Below is a small trained network, with its code and all its weights. Each question gives an input and a target symbol and asks what happens when units are switched off, that is, made to give their printed mean instead of their output.

import numpy as np


def w(rows, s, z=0):
    codes = np.array(rows[::2]) - 128.0
    scale = np.full(codes.shape[1], s)
    scale[-1] = z or s
    return codes * scale


def norm(h):
    return h / np.sqrt((h * h).mean(-1, keepdims=True) + 1e-5)


def f(y):
    return np.maximum(y, 0)


def softmax(a):
    e = np.exp(a - a.max(-1, keepdims=True))
    return e / e.sum(-1, keepdims=True)


def log_softmax(a):
    a = a - a.max(-1, keepdims=True)
    return a - np.log(np.exp(a).sum(-1, keepdims=True))


def net(x, mask):
    ids = ['ΓΔΘΦβζηπσψω'.index(c) for c in x.split()]
    T = len(ids)
    res = E[ids] + P[:T]
    u = 0
    for l in range(3):
        q, k, v = (norm(res) @ M[l].T for M in (Q, K, V))
        z = softmax(np.where(np.tri(T) > 0, q @ k.T / 2**0.5, -1e9)) @ v
        res = res + np.where(mask[u], z, O[l][:, -1]) @ O[l][:, :-1]
        u += 1
        y = f(norm(res) @ A[l][:, :-1].T + A[l][:, -1])
        res = res + np.where(mask[u : u + 12], y, B[l][:, -1]) @ B[l][:, :-1]
        u += 12
    return log_softmax(norm(res)[-1] @ U[:, :-1].T + U[:, -1])


Q, K, V, O, A, B = {}, {}, {}, {}, {}, {}
E = w([
[117,86,164,142],'Γ',
[154,104,66,125],'Δ',
[85,217,50,190],'Θ',
[134,100,151,255],'Φ',
[173,150,113,94],'β',
[177,130,120,130],'ζ',
[163,146,64,114],'η',
[96,120,111,154],'π',
[200,130,62,166],'σ',
[92,66,108,145],'ψ',
[92,110,100,132],'ω',
],0.02)
P = w([
[55,235,133,23],'0',
[39,41,207,123],'1',
[133,112,3,157],'2',
[156,66,118,201],'3',
[141,59,114,185],'4',
[161,101,79,181],'5',
[134,82,109,179],'6',
[128,81,108,175],'7',
],0.0071)
Q[0] = w([
[60,179,131,192],'0.h1',
[212,120,254,90],'0.h1',
],0.0099)
K[0] = w([
[185,208,121,176],'0.h1',
[151,4,92,156],'0.h1',
],0.011)
V[0] = w([
[158,180,78,141],'0.h1',
[149,254,191,93],'0.h1',
],0.0077)
O[0] = w([
[152,9,213,115,252],'0.h1',
[189,151,194,25,22],'0.h1',
],0.012,0.002)
A[0] = w([
[47,182,133,87,114],'0.n1',
[151,158,68,110,126],'0.n2',
[170,135,74,85,164],'0.n3',
[121,155,163,130,77],'0.n4',
[133,121,139,159,70],'0.n5',
[38,2,95,121,253],'0.n6',
[72,98,98,151,155],'0.n7',
[105,92,208,167,159],'0.n8',
[142,181,118,134,97],'0.n9',
[214,107,127,128,92],'0.n10',
[9,131,221,151,80],'0.n11',
[84,141,121,149,125],'0.n12',
],0.0099,0.0057)
B[0] = w([
[102,54,133,166,138],'0.n1',
[172,149,165,159,141],'0.n2',
[54,254,212,157,141],'0.n3',
[152,112,127,225,129],'0.n4',
[183,124,112,175,130],'0.n5',
[165,237,137,156,250],'0.n6',
[137,173,114,153,181],'0.n7',
[107,219,73,111,161],'0.n8',
[198,111,131,172,132],'0.n9',
[91,115,96,155,136],'0.n10',
[187,110,83,133,144],'0.n11',
[243,82,133,89,149],'0.n12',
],0.0076,0.016)
Q[1] = w([
[171,228,102,254],'1.h1',
[29,15,145,65],'1.h1',
],0.0092)
K[1] = w([
[41,1,158,147],'1.h1',
[217,60,134,173],'1.h1',
],0.0084)
V[1] = w([
[217,172,198,147],'1.h1',
[1,136,112,149],'1.h1',
],0.0093)
O[1] = w([
[198,26,71,106,202],'1.h1',
[149,250,204,156,253],'1.h1',
],0.011,0.0042)
A[1] = w([
[164,77,8,125,252],'1.n1',
[177,63,60,121,126],'1.n2',
[207,118,224,151,72],'1.n3',
[118,26,98,170,67],'1.n4',
[99,19,71,54,193],'1.n5',
[173,94,175,130,125],'1.n6',
[222,35,164,167,228],'1.n7',
[163,121,1,155,121],'1.n8',
[27,175,183,28,167],'1.n9',
[173,242,148,199,208],'1.n10',
[173,104,105,193,41],'1.n11',
[106,49,97,59,174],'1.n12',
],0.0088,0.0032)
B[1] = w([
[134,206,170,88,181],'1.n1',
[80,120,149,89,155],'1.n2',
[172,105,69,116,148],'1.n3',
[44,163,178,115,134],'1.n4',
[136,165,181,144,133],'1.n5',
[119,168,29,170,140],'1.n6',
[111,143,45,79,175],'1.n7',
[114,144,204,108,188],'1.n8',
[126,152,254,110,132],'1.n9',
[56,55,140,111,253],'1.n10',
[153,200,88,61,162],'1.n11',
[104,167,159,144,131],'1.n12',
],0.0082,0.015)
Q[2] = w([
[93,254,117,176],'2.h1',
[111,249,67,68],'2.h1',
],0.0088)
K[2] = w([
[95,82,107,18],'2.h1',
[51,5,189,72],'2.h1',
],0.012)
V[2] = w([
[108,161,6,173],'2.h1',
[159,237,136,68],'2.h1',
],0.012)
O[2] = w([
[230,205,34,156,255],'2.h1',
[237,2,158,233,247],'2.h1',
],0.007,0.0071)
A[2] = w([
[63,148,178,105,3],'2.n1',
[30,99,94,9,123],'2.n2',
[95,213,167,135,131],'2.n3',
[144,84,37,57,20],'2.n4',
[159,158,196,165,46],'2.n5',
[55,131,148,74,52],'2.n6',
[137,68,110,217,166],'2.n7',
[170,67,134,168,43],'2.n8',
[113,153,195,111,14],'2.n9',
[65,164,134,156,230],'2.n10',
[64,160,101,35,54],'2.n11',
[97,140,50,124,158],'2.n12',
],0.012,0.003)
B[2] = w([
[153,107,118,192,149],'2.n1',
[8,105,81,108,140],'2.n2',
[76,125,113,21,251],'2.n3',
[157,43,71,41,209],'2.n4',
[204,73,100,172,197],'2.n5',
[190,78,1,188,138],'2.n6',
[36,115,109,209,252],'2.n7',
[113,184,81,160,166],'2.n8',
[202,167,181,172,153],'2.n9',
[69,123,112,54,254],'2.n10',
[78,61,104,39,144],'2.n11',
[206,175,159,67,247],'2.n12',
],0.0066,0.0051)
U = w([
[43,123,106,96,52],'Γ',
[116,65,144,196,17],'Δ',
[223,112,27,92,255],'Θ',
[176,112,95,224,155],'Φ',
[134,68,175,110,42],'β',
[110,57,152,74,172],'ζ',
[177,97,211,132,203],'η',
[92,204,249,163,95],'π',
[60,107,60,60,79],'σ',
[50,242,30,172,175],'ψ',
[49,125,173,172,89],'ω',
],0.012,0.0036)

Each question gives the input, a string of symbols that net reads in full, and the target symbol t.
The units are the heads (2 rows each of Q, K, V and O) and the neurons (one row each of A and B). Each row of codes is followed by its name. A weight is (code - 128) times the scale printed after its matrix; where a second scale follows, it is the last column's (O, A, B and U).
mask holds one flag per unit, layer by layer, with each layer's heads first. A switched-off unit (its flag False) gives its mean, the last column of its rows in O or B, instead of its output. The means were averaged over made-up inputs and are rounded, as every weight is.
A unit's drop is (log p(t) with every unit on - log p(t) with that unit switched off) / (log p(t) with every unit on - log p(t) with every unit switched off).
unit that matters most: the unit with the biggest drop
k most important neurons: the k neurons with the biggest drops, biggest first
k most important neurons of layer l: the k neurons of layer l with the biggest drops, biggest first
input Φ Φ π Φ Θ Θ Θ Θ, target Φ: unit that matters most	2.h1
input Θ ψ ψ π Δ ω Θ π, target Θ: 4 most important neurons	(0.n9, 0.n2, 0.n6, 0.n8)
input σ ψ Θ, target σ: 2 most important neurons	(0.n8, 0.n6)
input Θ Φ σ Θ Θ ζ ψ π, target Θ: 3 most important neurons	(0.n2, 0.n8, 0.n9)
input π ψ Θ, target π: 2 most important neurons	(0.n1, 0.n6)
input η π σ ψ ψ η, target η: 2 most important neurons	(1.n10, 0.n3)
input Θ π Φ, target Θ: 4 most important neurons	(0.n9, 0.n1, 0.n2, 0.n8)
input Φ ψ Θ Θ ζ σ, target Φ: 4 most important neurons	(0.n6, 0.n11, 0.n12, 0.n3)
input η Φ ψ η ω, target η: 2 most important neurons	(1.n10, 1.n5)
input ω π ζ ψ Θ η Θ, target ω: 2 most important neurons	(0.n6, 0.n1)
input Φ Θ ψ ψ ψ Θ ψ Θ, target Φ: 3 most important neurons	(0.n6, 0.n11, 0.n12)
input Θ Θ ψ ω β, target ψ: 2 most important neurons of layer 1	(1.n1, 1.n10)
input ω Φ ψ Θ ψ Δ, target ω: 3 most important neurons of layer 0	(0.n3, 0.n6, 0.n1)
input Θ ψ Θ, target Θ: 4 most important neurons of layer 0	(0.n9, 0.n2, 0.n8, 0.n6)
input π ψ Θ ψ ψ, target π: unit that matters most	1.h1
input Θ ψ ψ Θ Θ Φ, target Θ: 4 most important neurons of layer 1	(1.n7, 1.n11, 1.n10, 1.n1)
input Φ ψ ψ, target Φ: 3 most important neurons of layer 0	(0.n6, 0.n11, 0.n12)
input Φ ψ β Γ Γ ψ Φ π, target Φ: 2 most important neurons of layer 0	(0.n6, 0.n11)
input ζ Θ Φ, target ζ: 2 most important neurons of layer 0	(0.n6, 0.n11)
input ω ψ Γ ζ Φ η, target ω: unit that matters most	0.n3
